Below is a small trained network, with its code and all its weights. Each question gives an input and a target symbol and asks what happens when units are switched off, that is, made to give their printed mean instead of their output.

import numpy as np


def w(rows, s, z=0):
    codes = np.array(rows[::2]) - 128.0
    scale = np.full(codes.shape[1], s)
    scale[-1] = z or s
    return codes * scale


def norm(h):
    return h / np.sqrt((h * h).mean(-1, keepdims=True) + 1e-5)


def f(y):
    return np.maximum(y, 0)


def softmax(a):
    e = np.exp(a - a.max(-1, keepdims=True))
    return e / e.sum(-1, keepdims=True)


def log_softmax(a):
    a = a - a.max(-1, keepdims=True)
    return a - np.log(np.exp(a).sum(-1, keepdims=True))


def net(x, mask):
    ids = ['αβδζθπσφ'.index(c) for c in x.split()]
    T = len(ids)
    res = E[ids] + P[:T]
    u = 0
    for l in range(2):
        r = norm(res)
        for j in range(2):
            rows = slice(2 * j, 2 * j + 2)
            q, k, v = (r @ M[l][rows].T for M in (Q, K, V))
            z = softmax(np.where(np.tri(T) > 0, q @ k.T / 2**0.5, -1e9)) @ v
            o = O[l][rows]
            res = res + np.where(mask[u + j], z, o[:, -1]) @ o[:, :-1]
        u += 2
        y = f(norm(res) @ A[l][:, :-1].T + A[l][:, -1])
        res = res + np.where(mask[u : u + 4], y, B[l][:, -1]) @ B[l][:, :-1]
        u += 4
    return log_softmax(norm(res)[-1] @ U[:, :-1].T + U[:, -1])


Q, K, V, O, A, B = {}, {}, {}, {}, {}, {}
E = w([
[120,131,106],'α',
[98,163,98],'β',
[160,81,158],'δ',
[36,184,139],'ζ',
[153,75,183],'θ',
[93,93,254],'π',
[46,151,204],'σ',
[46,154,213],'φ',
],0.0037)
P = w([
[215,175,130],'0',
[96,92,226],'1',
[14,33,54],'2',
[127,173,100],'3',
[114,156,251],'4',
[61,36,72],'5',
[132,153,99],'6',
[103,148,254],'7',
[68,22,65],'8',
[130,151,94],'9',
],0.0034)
Q[0] = w([
[165,101,163],'L0H0',
[95,115,112],'L0H0',
[251,115,82],'L0H1',
[179,168,56],'L0H1',
],0.0027)
K[0] = w([
[61,132,215],'L0H0',
[159,146,103],'L0H0',
[67,114,192],'L0H1',
[73,85,254],'L0H1',
],0.0023)
V[0] = w([
[127,128,127],'L0H0',
[115,145,95],'L0H0',
[107,148,4],'L0H1',
[129,125,129],'L0H1',
],0.003)
O[0] = w([
[128,128,129,128],'L0H0',
[118,134,156,120],'L0H0',
[143,119,253,3],'L0H1',
[128,130,127,123],'L0H1',
],0.0026,0.00048)
A[0] = w([
[254,76,128,7],'L0N0',
[109,59,199,50],'L0N1',
[131,133,137,64],'L0N2',
[175,156,119,3],'L0N3',
],0.0044,0.0017)
B[0] = w([
[186,1,120,160],'L0N0',
[103,188,119,247],'L0N1',
[130,122,115,128],'L0N2',
[149,153,105,138],'L0N3',
],0.0047,0.0013)
Q[1] = w([
[49,1,121],'L1H0',
[64,87,104],'L1H0',
[174,192,161],'L1H1',
[191,204,158],'L1H1',
],0.0095)
K[1] = w([
[195,172,160],'L1H0',
[252,173,130],'L1H0',
[90,159,146],'L1H1',
[53,190,145],'L1H1',
],0.011)
V[1] = w([
[110,61,185],'L1H0',
[152,111,2],'L1H0',
[111,168,126],'L1H1',
[168,167,101],'L1H1',
],0.0076)
O[1] = w([
[90,35,73,20],'L1H0',
[253,138,148,8],'L1H0',
[116,101,70,190],'L1H1',
[183,87,170,117],'L1H1',
],0.0068,0.0014)
A[1] = w([
[184,1,250,132],'L1N0',
[103,134,48,254],'L1N1',
[39,41,174,201],'L1N2',
[97,247,207,100],'L1N3',
],0.0052,0.0026)
B[1] = w([
[128,59,64,181],'L1N0',
[182,111,212,234],'L1N1',
[254,173,189,253],'L1N2',
[74,122,15,228],'L1N3',
],0.0059,0.004)
U = w([
[69,6,123,168],'α',
[83,179,1,254],'β',
[164,19,74,220],'δ',
[212,207,103,91],'ζ',
[214,94,151,107],'θ',
[99,110,237,68],'π',
[68,140,179,10],'σ',
[72,149,179,39],'φ',
],0.0087,0.0022)

Each question gives the input, a string of symbols that net reads in full, and the target symbol t.
The units are the heads (2 rows each of Q, K, V and O) and the neurons (one row each of A and B). Each row of codes is followed by its name. A weight is (code - 128) times the scale printed after its matrix; where a second scale follows, it is the last column's (O, A, B and U).
mask holds one flag per unit, layer by layer, with each layer's heads first. A switched-off unit (its flag False) gives its mean, the last column of its rows in O or B, instead of its output. The means were averaged over made-up inputs and are rounded, as every weight is.
A unit's drop is (log p(t) with every unit on - log p(t) with that unit switched off) / (log p(t) with every unit on - log p(t) with every unit switched off).
The circuit of an input: a set's keep is (log p(t) with only the set's units on - log p(t) with every unit switched off) / (log p(t) with every unit on - log p(t) with every unit switched off). Starting from all 12 units, units are removed one at a time, each time the one whose removal leaves the highest keep (on an exact tie, the one counted first), for as long as the keep stays at least 0.8.
circuit, biggest first: the units of the circuit, biggest drop first
most important unit: the unit with the biggest drop
k most important neurons: the k neurons with the biggest drops, biggest first
k most important neurons of layer l: the k neurons of layer l with the biggest drops, biggest first
which heads matter: for each layer, one digit per head in row order, 1 if its drop is at least 0.15 and else 0, layers parted by /
drop when u is switched off: that unit's drop, to one decimal
input θ α β δ β φ, target θ: circuit, biggest first : L1N2
input α φ β β π β β δ, target δ: circuit, biggest first : L1N0; L1N1
input ζ φ θ β β β π β α, target π: which heads matter : 00 / 10
input α β δ π ζ α β α α α, target θ: 3 most important neurons of layer 1 : L1N1; L1N3; L1N2
input β π β β σ α β α, target β: 4 most important neurons : L1N3; L1N1; L0N1; L0N0
input α α α δ θ φ, target δ: 2 most important neurons : L1N0; L0N3
input π δ α θ, target δ: which heads matter : 01 / 00
input α β φ θ, target δ: circuit, biggest first : L0N0; L1N0
input ζ β β β δ β, target π: circuit, biggest first : L1N3; L1N1
input β β β α α α β θ α, target β: circuit, biggest first : L1H0; L1N2; L0H1
input β β θ β π β β, target θ: circuit, biggest first : L1H0; L1N1
input α β β, target δ: which heads matter : 01 / 11
input β β π, target β: circuit, biggest first : L1H0; L1N3; L1N1; L0H1
input θ θ π, target θ: most important unit : L1N2
input β β δ β β β α β π, target β: 3 most important neurons : L1N3; L1N1; L1N0
input β β β α π θ, target β: 2 most important neurons : L1N3; L1N2
input α θ ζ, target δ: 4 most important neurons : L0N0; L0N1; L1N0; L0N3
input β β δ, target β: 2 most important neurons of layer 1 : L1N3; L1N2
input ζ θ β π β α β β β, target π: drop when L1N2 is switched off : 0.1
input β φ π α, target θ: drop when L1H0 is switched off : 1.0
input β φ φ, target β: drop when L1N1 is switched off : 0.3
input α α θ β β φ α π φ, target δ: 2 most important neurons of layer 0 : L0N0; L0N3
